Each row is followed by its class.
[ -66   53  178   43 -118   36 -168 -159 -188   -7  190 -229  -46  -58
 -125   59  204   34 -180   -7  -26   78  -45 -277   -6   93  -90 -285
 -509   57  198  286   81 -191 -304    8  262 -231 -318]
fumo
[-265  342 -248 -203 -115   30  -82   74 -283  -50  587 -141 -216   64
  116  104  163 -383  -10 -161 -294  233    7  197  206  281 -102  197
 -538   39  285   24    9 -179   27 -475   -9 -152 -105]
kega
[-210  -20 -161  111 -405 -123  -43  144  194   91 -562  -81  -31 -377
 -157   46   70 -352 -176  -72 -118  149  140   58 -123  253  146 -144
  130  243  143  317  -61   12   61 -328 -288 -305  -29]
berar
[-154 -249   85  117 -290  -45  -44 -363   88  151  -35  -74  -66 -536
  -95 -289  289   61 -195 -126 -335 -132  -58 -241  -53   79 -187 -554
 -188  -33  302  295 -360 -203 -176 -243 -115 -234  -94]
fedi
[-135  -33   69  -40  -66   74  -86  -87  -67  130  145  -83 -122  -37
  -57  176  -67 -200 -124   14 -332  -31 -191  -53  194  129 -152  -24
 -197  189  402  163 -172 -122 -179 -404  121 -213  -21]
Keb
[  26 -177  155   15 -122  344  271 -204  -99  103 -356 -144 -167 -151
  306  207 -147 -136 -310  367 -432  -61  -14  -58  134  107 -266  -99
 -254  272  444  744  153 -250  305 -459  210  -23   38]
pekip
[   2   53  -27  -86  196  340  308  -60  -62  111  347 -121  170   69
   13  -40  -46  -13   99   57 -180 -111  -72   -9  181  300    6  -34
 -130   89  103 -193   26 -333 -232 -355  162 -326  276]
Mopor
[ -48 -114  -13   75  160 -244 -162  -17   21   63  262   71  -14   40
 -109   20   -2  141  138  -62 -319 -109   -8  -33 -230   19 -142 -119
  -81   65   15   13  -47   34   60 -112   44   45  -12]
kega
[-289  112  -84  -71 -274  -52   64  150  268  -57   39   62   -5 -181
 -126   15 -151 -253 -125  361  187  432  111   35 -163  369  -27  118
  268  153  249  161 -256  -58 -121  -34 -250 -299 -122]
fedi
[ -34 -166   67  187 -367 -155 -218  -85   47  287 -303  -93   89 -316
  -99  -20  243 -141 -136 -173  -83  120   -1  -22 -122  164   92 -178
  -82  100  186  396 -186  -61   48  -86    7  -57   -6]
Kadim
[ -11 -107  139  -14  370  -13   35  -49  -16   20 -127   82   74  121
  -59  -97  -18   -3   31    6 -141 -212  -95 -205 -176   61  -29  -73
 -256   55   81  127   40   61  -52  -93  -78  -57   52]
berar
[ -88   26  -82  -22 -272   59  291   38  138  115  315   19   45 -132
  -48   27 -235 -190  -54  304  130  -18   78  -25  160  227  -61   70
  -36  167   93   -2  -87 -399 -221  -83 -100  -58 -105]
Diref
[ -91  -58 -135   56  297  -80  -78  -45   66  218  658  101  -56 -161
 -255  119  -44    8   84  -10 -345 -398  -28 -143   34   65  -18 -130
  -78  262   35 -154 -167  -85  -16  -37  -28   57  -36]
Mopor
[-126 -320  -64  239 -126   19 -340 -262   85   32  -30   87   96 -331
 -215  -83  -40  -78  -47 -230 -300   96   24 -133 -384   82 -355 -285
 -187 -141  259  555  -74  -90 -406 -278 -120 -263   23]
Mune
[  28 -172  -35   27  263 -197  347  161   59  -61  102 -125   11   55
  102 -107  171  -38  127  -46  380   -7  -37 -131   85  353  341 -149
 -188  158   13   -7  110   90  -37   21 -108   -9 -384]
gibag
[ 121   10  -10  -99  740   27  321   95   53  169   29 -145   56   32
 -239   70  167 -127   -3 -116 -224 -266 -158 -312  -14   47  190  147
 -165  234   29   45   78  272   99   11  -72   77  -12]
Mune
[ -58 -169   64  278 -568 -194 -219 -264  129  188 -476   22  130 -497
 -115 -264  175 -100 -155 -142  -51  113  131 -143  -88  -27  -93 -170
   -4  -32   42  383 -111  -83 -140    4 -130 -259  100]
Keb
[-177   -8  -81   23  -77 -168  -50  239  -12  -19   22   93  -34 -107
 -102  -27  -51  -82  114 -117   55  -44  151   47  -24  225  179 -121
   83  121 -116   26   22  -68  -75  -38 -201    8 -198]
berar
[ -40 -344   99  -41  369  145  395   18    8 -193  -42 -287   71  162
  370 -228   23  228   -5   42 -162  -90 -115   53  192  213 -219    3
  -32  -13   63  183  -17 -269 -406 -135   72  197  -42]
fedi
[ 135    5  150  -18  424  118   96 -259  127  102  271  -52  213  165
  -75  -75   96 -175   17  105 -241 -175 -109 -392 -425   46 -133  -28
 -348 -118  258   78    2  -81  142 -171   87  -18   78]
kega
[  89   18   72  158 -462   94   87 -126  152  142 -382 -141  235 -383
 -186 -189  185  -93 -200  -78  -70  169   74 -120  -36 -155 -222  -88
  144   12  143  346   39 -119 -220 -121  -43 -397  232]
pekip
[ -16   95  -60   26 -357  147  -36  115  -84   11  -25  -93   53 -116
    1 -107  289   95  -72 -207   40  -11  102  134  281  168    1  -86
   71  152 -117   64   19  -42 -328 -109  -37  -20  -71]
gif
[ 122 -288  128   99  207  142  373  -40  103  122  -27   37  127 -229
 -133  -72  -29  198   60  118  -19 -260 -181 -157 -199  177  -53 -303
 -306  168   45  170   70 -100 -193 -187 -129 -135  129]
Diref
[ -54    3 -130   98 -105   -9  -59   11 -130  -54  216   34   35  -69
   16 -138  199  128   32 -177   -6  -12   17  126   81  210   14 -129
  -20    9 -153   16   34    1 -198  -28  -37  -56  -86]
pekip
[  35  -85  311  148 -177   76  127  -98   77 -190 -552  -17  149   29
  103 -382  -99   92  -93  -24  272   18    1  -87  -97 -146 -180  -55
 -284  -97   23  192  228  -39 -291   60  -75  -12 -138]
fumo
[ -45 -155  -83  -26 -203 -106   31  -93   -8  -34  -45  144  -75  -82
   30  -47 -302   24 -162   74  -43  -93   76   25  124 -208 -393   77
   22  -12 -113   82 -142 -250 -321  141  -70  429 -321]
Keb
[ -48   54 -127   40   21  -78   25  215   23 -120  119   17   24 -110
  -59  -19  176  -60   28 -128  -96   24  150  229   15  247  103  -22
   61  205  -86  -27   88  -56  -26  -25 -116   23 -204]
Kadim
[ -53 -137  -24  266 -424 -241 -496 -352  106  204 -318  -32   64 -453
 -243  -52  315 -310 -314 -220 -355  336   56  -98 -327    2 -251 -203
 -125 -155  362  585 -129   25   40  -92 -122 -402  157]
Mune
[  12 -105  193   69  275  -37  169 -125   24  -76 -426   26   73 -173
 -180 -135   61   11  -55   68   37 -161  -76 -400 -285  -81 -230  -65
 -352    1  189  341  140 -172  -13 -302  -57 -280  175]
fumo
[-117 -100  -46   -9 -212 -131 -167 -230  -63   60 -659  -33 -140 -314
  -16    2   77   30 -179 -139 -385   66   55   76  -60 -107 -123 -192
 -200 -131  115  321  -46  -81   19   13   -4  -87  -60]
Diref
[ -89   85  -33  -50   49   47  -57 -103  -13  323  815   75  -49  -68
 -249 -100   64  135  122  126 -104 -255  -99 -190   -9  182   15 -116
   58   38   97 -246 -254   47  -18  -88    9  -44  161]
gibag
[ -56   50 -102 -267   97  372  105  -63 -140   42  877 -217 -126   75
    6  134   -8   63  135  -69 -398  -43  -84  -20 -119  165 -178 -130
 -348 -278  181  -18 -120 -250 -193 -293   79  171  -90]
Kadim
[ -95   -7  -90  -10  -62 -115   38   27  -19  114  421   55  -77   64
  -79   43 -234 -132    7  183    8 -147   18  -14   84   77  -29 -136
  -42   49    2 -209  -57 -196 -143  -33  -74   59 -172]
Kadim
[  35  108  123 -104   24  256   96  -73 -168  148  140  -17   39   30
  -41   15    1  -28  -35  261 -195   56 -181  -44 -146  155 -141  -96
  -82  -45  271  191   27  -55 -235 -222  192 -301   75]
fumo
[ 121  121    2  -12 -100  110   60  279 -234    5  226 -285  121   58
  130  257   92  166 -190 -223 -147  -11  111  156  302  537  207  -14
  -37  345 -250 -213  292 -296 -129 -178  183  -90    5]
gif
[  28   -9 -181  115   65  -97  -20  302   40 -161  -17 -105  188  -19
  -44  105  110 -180  -28 -447 -113   71  160  158   11  423  290   24
  -79  235 -211   14  221 -165 -150 -217  -80  -24 -213]
Kadim
[ -58   88 -186  -56  -37   11  -43  190  -90  -15   -1  -59  -56 -102
 -143   74   51  -48  -32 -133 -149   89  120  277   27  287  127 -117
   69   80 -115  -49  110  -42 -207  -44  -45   -2 -204]
Keb
[-122 -154  -85 -151  320  130   65   39 -195   81  130 -162 -163   36
  -67  206  -96   70  -25  -30 -310 -112 -108   -2   55  233  -45 -119
 -260   91  211  184  -42 -156 -162 -284  153   45  -65]
Keb
[ 156  -22   14 -184  392  223   85 -359 -352  224  363 -306 -240  237
   18  228  277   45  -33  235 -574  -46  -75 -166  226  -87 -247 -140
 -173  -32  256  217  -28   58  177 -265  427  -89  192]
pekip
[ -94   94 -104  -18 -210  156  -15 -161  -76  187  150  -45   15 -395
   -9 -236  206    6    2 -141 -241    9  -23   65 -246  -44  -72 -225
 -416 -184   92  207 -139 -104 -288  -63  -53 -112 -103]
Diref
[ -80 -166  -90  266 -495 -148 -122  -72   48  114 -249  -45  -29 -350
 -145  -72   63 -196 -187   51   27  126  121   11 -146  -22 -169 -141
   26  -23  233  453   19 -111  -50 -114  -67 -170  -32]
Keb
[ -30 -152 -250 -177 -114   47  317  258  124   21 -613 -133 -206 -427
   86 -124  213  181 -214 -100 -147  115   52  374  176   81   44   59
  162  165   67  597 -221   76 -263  -66 -117  374 -360]
gif
[-110  -65   57   50 -536   -5   98   72  188  107  225   45  130 -104
  -15  -22 -239 -132 -127  348  348  170  126 -141  224  175  -59  -69
  230  215   34  115 -222 -444 -260   14  -66 -137   34]
gif
[ -36 -175  230  372 -602 -233 -267 -279   -7  167 -405  -93   27 -630
 -168 -225  193 -225 -448  -20  -48   86   82 -231 -369  -32 -339 -219
 -151  -41  343  595   -3 -172 -125  -81 -133 -171 -168]
Kadim
[-120 -187  -45  215  211  -76 -210  -11  155  108  460  277   99 -139
 -125  -85 -425  -43  -85  188  160 -225  -61  -37  -95  307  201 -287
  310  139   25 -303 -171 -221  -34   47  -17  -41   63]
fumo
[ -25  145 -144  134 -124    4  210 -107  -45  440 -366    8   33 -499
 -363  -22  298 -404 -222  -58 -297  104  -88  -98 -117  -96   28  -22
   -3  257  101  467 -193  220  196 -247  -96 -383  129]
gibag
[   2  -75  -95 -111   20  242   71 -167 -212  164  433 -196  -18  -40
  109   92   69  146   79  107 -308  -34  -59  -28 -139  317 -179 -165
 -324 -123  150  198   59 -259 -139 -257  248    5   51]
berar
[-147    8   15   57 -135 -125 -118 -111  -98   69  438   51 -126  -47
  -13  122  -73    8  -36   98 -111 -108   97 -141   90   -1 -103 -189
 -120   10   20   -7  -76 -149  -17  134  -39 -149 -150]
fumo
[-124  218 -221  -48 -250  -17  167  319  -64 -141  124 -123  -36  -15
   68  -36   96  102  -58 -145   91  131  240  273  245  400  169  153
   41  210 -262  -87  204  -71  -67    4  -90   86 -252]
gibag
[ -78   39    6 -147  241  230  -60 -222 -212  174  468  -53 -113   61
  -94   79   65  -80    0  107 -538 -136 -135 -134 -222   43 -239 -100
 -393  -61  345  194 -136  -22  -71 -272  139  -93   15]
berar
[  99   80  257  -28 -691  157  107  -78 -210  100 -245    6   59 -250
  120 -299  165   62 -144   25   94   24  220  -93  -61  -64   36  -70
 -159  -39   14  160  -82 -274  -73  -65   26 -110  -44]
Mopor
[ -96 -130    0  259 -452 -188 -247 -141   89  119 -353   -2   88 -367
  -94  -76   92 -291 -208  -86  -87  183  160  -92  -72  -56  -95 -145
   53   68  113  379  -89 -111  -27   10 -122 -211   25]
fedi
[-215  -35 -341  -30  616  -67 -334  -31 -245   90  899   67 -225   83
   13   40 -149  295  142  -78 -488 -286   80  294   -1  351   87 -214
 -109 -100 -235 -215  -71  -65 -284   82  154  283 -260]
gif
[   1 -101  144  -91  650  118  318   62    2 -153 -338  -71  -20  141
   23    1 -192  -40   -4   49  132 -102  -85  -62 -319  174   38  -14
 -297  -33  172   36  156   43  -57 -155 -118    8 -223]
gibag
[-223   37  -28   42 -248  -93   37    1   59   -1  708   29  115  177
   13 -164  -60 -126  -44  277   83  101  113 -201    3  452  -61  104
 -102   64  224  187 -149 -390 -176 -163   82 -184 -131]
kega
[-122    6  -58  170 -691  -20  -53  -82  186  255  119  -45  124 -498
 -221  -43  149 -159 -168   51  -51  163  117 -198 -227  228 -148 -188
  -50   98  338  508 -118 -209 -150 -223  -92 -406  -33]
kega
[-107   93  -12  -86  511   50  192 -309   -4  -33  329  -21  -36   -5
  -56 -221   76  -63  -57   32 -515 -144   -7 -243 -118  -63 -361   10
 -573 -196  171  292   39 -138 -183  -82  -80 -135  -93]
Mopor
[ -37 -392  -49  393 -115 -431 -288 -224  155  206 -378    4   -5 -388
 -210   28   -5 -272 -203 -150  -74  -36   51 -190 -131  -35  -96 -210
   22   72  153  386  -84    0   64  -11 -145    5 -118]
Diref
[-155  130 -253 -144  156   18 -340   28 -148   40 -184   59 -204 -173
 -204  -88  343  -91  -71 -351 -751  168   30  462 -143   92  142 -298
 -220  -66 -135  300  -45  362 -170  264 -172  269 -359]
fedi
[-176   18 -127   85  479  -26 -200 -183 -146  228  489   88  -63  -81
 -204  121   63  105  243 -155 -544 -450 -131  -93  -64   49  -26 -146
 -257  100  -23 -136  -78   75    7 -176   69 -176  157]
pekip
[  -2   97  144  237 -197  -17 -283    5 -272  181  287  -20  122 -267
 -205   92   41 -271   16 -147 -158    5   75   17 -236  111  -97 -208
  -95   14  -52  -13  202 -211 -253  -20  -45 -244  -23]
fumo
[ 261 -195   56   61   67  -90   11 -174  227   97 -300  189  118 -117
  134 -215   37 -185 -158   77  162 -209  181  -59 -255    0  222 -149
  190  -46  -25 -207 -111  103  450  339 -234  432 -188]
Keb
[  -6   48   -5   50  509  -75 -390 -209  -94  121  458  102 -162  246
 -111  163  -63   75  151   92 -196  -89 -134    0 -113 -113  -43 -114
   23 -295   86 -117   -5  293  165   64  141 -142  221]
Mopor
[ -42  160  199 -530   44  647  419  -11 -286   82  450 -223 -124  182
  248 -206  186  374    6  294 -408   22  -44 -115  -44  409   41  -16
 -210   35  281  196 -321  -23 -200 -443  263  -19  -43]
Kadim
[-359  140 -276 -146   21  -39   94  474    0  -51  740 -195  -62 -213
 -270  -43  254   60 -132  -68 -227  287   25  171  129  613  -78  238
  -33  289  302  629  -90 -243 -560 -114  -35  -47 -296]
pekip
[ -55   62   60  -38  253  110 -103  -34  -37  -31  636   93  -37  -63
 -110   49  -38  179   65    8  -78 -321   38 -299   -9  -39 -142  -11
 -151   81    5  -76  -20 -151  -27  -16   19   79   32]
gif
[ 154  195  221   56  164  341  185 -136  -79  446  265  -24   96   12
 -152   20  352 -327  -38  426 -177  129 -261    3  118  715  431 -150
   31  337  418  277  -25  233  193 -495  287 -780  356]
berar
[ -38 -129   84   86 -191   84  112   16   19  240  432 -148  135  -10
  -50  -21  -43  -93 -136   95  -54   88  -37 -165   58  306  -87   10
  -54  261  322  309 -180 -222 -162 -293  139 -134   47]
kega
[  -2 -167   82  208  -18 -120  -13  114  118   94  307  -10  156 -185
  -45 -127   48  -81   26 -187   -7 -118  140  -96  -53  311  162 -121
  107  332 -146 -113 -138  -74  -86  -74 -185  114 -159]
gif
[  21   -6  178  279 -257 -195 -213   80   77  -70  -61  -70  225  -79
   14   35   84  -98 -230 -155  137  -54  108 -160    0  187   -1  -69
  189  259 -116  -74  131 -169  -81   23  -48 -111 -127]
gibag
[  33  -28 -229 -146  428 -244 -177  -89 -119  206  491  149 -231   12
 -146  182   31  249  292  -55 -536 -355   53   29 -177 -104   49 -158
  -18  -79 -144 -335  -55  275  238  241   -5  275 -119]
pekip
[ 114   53  162  -47  133  185  327  -21   57   41 -105  -42  210  151
   94 -113   85  142   -5  -14  146 -239  -67 -259  192 -130   -9  165
 -184  210   -2  -30  -39  -49   10  -50  101  -20  114]
fumo
[ 402   67  158 -106 -140  537  455    6 -311  -50   42 -162  145  113
  225  -21  157  136   54  -80  -35 -119  -20  103  120 -148  -24 -238
 -216  -49 -166 -127  317 -246 -186 -178  249  -16  -12]
gibag
[-153  -80  -88  125 -521  -63 -123  -58   49   61 -481   24  -39 -391
 -134  -30   -1  -86 -164   19  -33  120  124   78   -5  -67 -113 -149
   92   33  109  319  -61 -164 -114  -25  -82 -184    7]
Diref
[-106  -49  -36   71  503    0  -99   74   88   10  356   54   12   38
 -198  112 -239 -174  -91  -77 -177 -214  -21 -175  -29  182   76  -58
   21  219  -75  -30 -114 -135   19 -218  -60  172  -28]
fedi
[ 101   86   23   82   41  159   25  -57 -120  208  123 -156  134  222
  -88   98   77 -169  -35  -32 -148    3 -116  -41 -137   83   -7  -23
  -86  -90  198  133   83   55  -31 -260  221 -233   76]
kega
[ -72  -26 -144  -97  -33  -93  -16  -13  -36   27  416  -13 -187  114
  -98  216 -177   26  -78  210  -27 -130   -9  -30  203   -5 -153   20
  -59   35  104 -138  -85 -251  -17  -18  116  132  -85]
Keb
[-136  -20 -223   64  -21   -5    6  217 -124  -79  262   -1  -38 -260
 -209  -12  227  -28  -20 -249 -103  -21   56  141   44  414   77 -196
    9  147  -56  157  120 -105 -203  -74 -131    6 -282]
Mune
[-115 -244  -79    6  251  144  120 -311 -166  247   12  -71  -70 -150
 -182   92 -133 -134 -104   74 -309 -279 -265 -149 -143  284 -168 -214
 -417  -29  285  113 -157 -322 -115 -482   93  -21   61]
Kadim
[ -72  -29  -35  114  -46   -5   18  126   -1    4  116   26   58 -246
  -98  -82  146  -91   29 -248 -123  -89   37   76   40  248   80 -157
  -38  165 -130   45    8  -95 -214 -100 -211  -13 -135]
gif
[-173  -62 -286   35 -536  -33   38 -285   86  251 -172  309  -81 -426
 -195 -174 -114  -55  -19   37 -250   16  164   92 -211  115 -113 -237
 -160  -99  177  216 -265  -79 -104 -356 -247 -423   26]
gibag
[ 189 -131   -3  -39  502  137  461  -72  130  142 -171  -84   78   14
  -48   57 -153   17  121  128   50 -185  -73  -58  -30  166  171 -131
 -219  176  -50 -164  128   30   10  -96   29   54  -86]
Diref
[ -30  -26   66  135 -632  -99  -41  -44  106  119  -41 -126   99 -381
  -90  -22  244 -140 -107  -36  -92  251  186  -23 -106   99 -154 -129
  -52  119  198  371 -128 -308  -88 -221  -30 -348   -2]
berar
[ -38   83   61    7    8  -91 -213  215   -2 -200   -9   49  -20  140
  -92  105  -81 -267 -113  -43  129  115   44  122    0  152  152   15
  132  121   74 -222   53  -22  -41   10  -71  -38 -208]
gif
